Below is a small trained network, with its code and all its weights. Each question gives an input and a class and asks what happens when units are switched off, that is, made to give their printed mean instead of their output.

import numpy as np


def w(rows, s, z=0):
    codes = np.array(rows[::2]) - 128.0
    scale = np.full(codes.shape[1], s)
    scale[-1] = z or s
    return codes * scale


def norm(h):
    return h / np.sqrt((h * h).mean(-1, keepdims=True) + 1e-5)


def f(y):
    return np.maximum(y, 0)


def log_softmax(a):
    a = a - a.max(-1, keepdims=True)
    return a - np.log(np.exp(a).sum(-1, keepdims=True))


def net(x, mask):
    res = np.array(x, float).reshape(1, 3) / 4 @ E
    u = 0
    for l in range(2):
        y = f(norm(res) @ A[l][:, :-1].T + A[l][:, -1])
        res = res + np.where(mask[u : u + 10], y, B[l][:, -1]) @ B[l][:, :-1]
        u += 10
    return log_softmax(norm(res)[-1] @ U[:, :-1].T + U[:, -1])


A, B = {}, {}
E = w([
[139,2,125,195,178,119,101],'x0',
[233,133,122,137,146,153,122],'x1',
[167,103,46,1,11,89,107],'x2',
],0.008)
A[0] = w([
[75,154,137,166,166,101,85,4],'L0N0',
[108,105,75,2,39,111,175,36],'L0N1',
[163,144,16,104,133,195,202,226],'L0N2',
[139,160,96,130,105,96,154,40],'L0N3',
[85,229,216,120,214,154,138,71],'L0N4',
[92,83,113,101,149,116,203,45],'L0N5',
[87,131,73,57,61,143,157,133],'L0N6',
[90,129,77,10,47,66,93,172],'L0N7',
[118,167,127,44,53,156,100,195],'L0N8',
[73,76,139,199,110,174,153,155],'L0N9',
],0.0089,0.0028)
B[0] = w([
[159,140,179,108,89,49,152,158],'L0N0',
[177,179,156,106,9,116,77,225],'L0N1',
[173,166,136,102,152,130,122,176],'L0N2',
[118,102,131,147,184,75,135,143],'L0N3',
[56,154,118,124,148,57,155,214],'L0N4',
[148,180,104,141,125,70,106,139],'L0N5',
[118,82,201,98,122,97,72,202],'L0N6',
[94,118,162,57,74,179,77,244],'L0N7',
[132,78,112,54,111,118,129,212],'L0N8',
[85,116,70,102,132,152,181,182],'L0N9',
],0.011)
A[1] = w([
[127,129,45,152,90,189,155,4],'L1N0',
[156,80,106,90,71,127,90,87],'L1N1',
[112,110,128,130,162,188,103,101],'L1N2',
[85,217,135,200,157,166,104,83],'L1N3',
[6,195,210,119,126,145,172,121],'L1N4',
[229,147,79,130,132,64,107,206],'L1N5',
[134,62,186,159,201,188,94,8],'L1N6',
[203,72,97,168,167,180,200,97],'L1N7',
[75,96,208,207,190,187,254,239],'L1N8',
[137,231,130,75,161,67,227,121],'L1N9',
],0.009,0.0032)
B[1] = w([
[166,94,106,138,72,162,77,130],'L1N0',
[156,160,119,164,171,9,218,209],'L1N1',
[124,95,98,133,107,189,91,136],'L1N2',
[116,157,2,159,118,131,118,163],'L1N3',
[80,125,86,197,203,106,182,242],'L1N4',
[171,199,204,165,140,189,186,162],'L1N5',
[128,115,136,111,147,179,88,151],'L1N6',
[200,83,220,204,150,193,102,164],'L1N7',
[107,108,12,93,39,170,89,255],'L1N8',
[161,148,149,120,223,123,149,221],'L1N9',
],0.0097,0.009)
U = w([
[38,158,208,112,169,81,141,2],'0',
[185,143,192,209,152,161,81,46],'1',
[187,201,168,141,214,126,171,123],'2',
[153,45,50,186,126,199,84,104],'3',
[200,152,181,58,33,82,73,200],'4',
[54,162,5,229,198,70,171,223],'5',
],0.011,0.0043)

Each question gives the input, the list of numbers given to net, and the class t.
The units are the neurons (one row each of A and B). Each row of codes is followed by its name. A weight is (code - 128) times the scale printed after its matrix; where a second scale follows, it is the last column's (A, B and U).
mask holds one flag per neuron, layer by layer. A switched-off neuron (its flag False) gives its mean, the last column of its row in B, instead of its output. The means were averaged over made-up inputs and are rounded, as every weight is.
A unit's drop is (log p(t) with every unit on - log p(t) with that unit switched off) / (log p(t) with every unit on - log p(t) with every unit switched off).
The circuit of an input: a set's keep is (log p(t) with only the set's units on - log p(t) with every unit switched off) / (log p(t) with every unit on - log p(t) with every unit switched off). Starting from the 12 units with the biggest drops (on a tie, the unit counted first), units are removed one at a time, each time the one whose removal leaves the highest keep (on an exact tie, the one counted first), for as long as the keep stays at least 0.8.
units of the circuit, in order: the units of the circuit, biggest drop first
most important unit: the unit with the biggest drop
top k neurons: the k neurons with the biggest drops, biggest first
top k neurons in layer l: the k neurons of layer l with the biggest drops, biggest first
drop when u is switched off: that unit's drop, to one decimal
input [8,-3,2], class 3: top 4 neurons	L0N1; L0N4; L1N4; L0N8
input [-7,7,-4], class 5: units of the circuit, in order	L0N4; L1N4
input [4,-1,-4], class 3: units of the circuit, in order	L0N1; L1N1
input [6,1,-4], class 3: most important unit	L0N4
input [8,-5,-1], class 3: units of the circuit, in order	L0N4; L0N1; L1N4
input [7,-3,-5], class 3: top 2 neurons	L1N8; L0N4
input [4,3,0], class 3: top 3 neurons	L0N1; L0N8; L0N0
input [-3,5,-2], class 2: top 3 neurons in layer 1	L1N9; L1N5; L1N8
input [5,5,-7], class 3: top 2 neurons	L1N8; L1N7
input [-2,5,-2], class 2: top 2 neurons	L1N9; L0N2
input [3,8,-7], class 5: top 2 neurons	L0N8; L1N3
input [6,-1,0], class 3: top 2 neurons in layer 0	L0N1; L0N4
input [2,7,-4], class 3: top 2 neurons	L0N1; L1N8
input [8,8,-8], class 3: most important unit	L1N8
input [4,0,-1], class 3: drop when L0N4 is switched off	0.6
input [1,-4,-5], class 5: drop when L1N7 is switched off	0.0
input [4,5,2], class 1: drop when L0N7 is switched off	0.2
input [8,7,3], class 1: drop when L1N7 is switched off	0.1
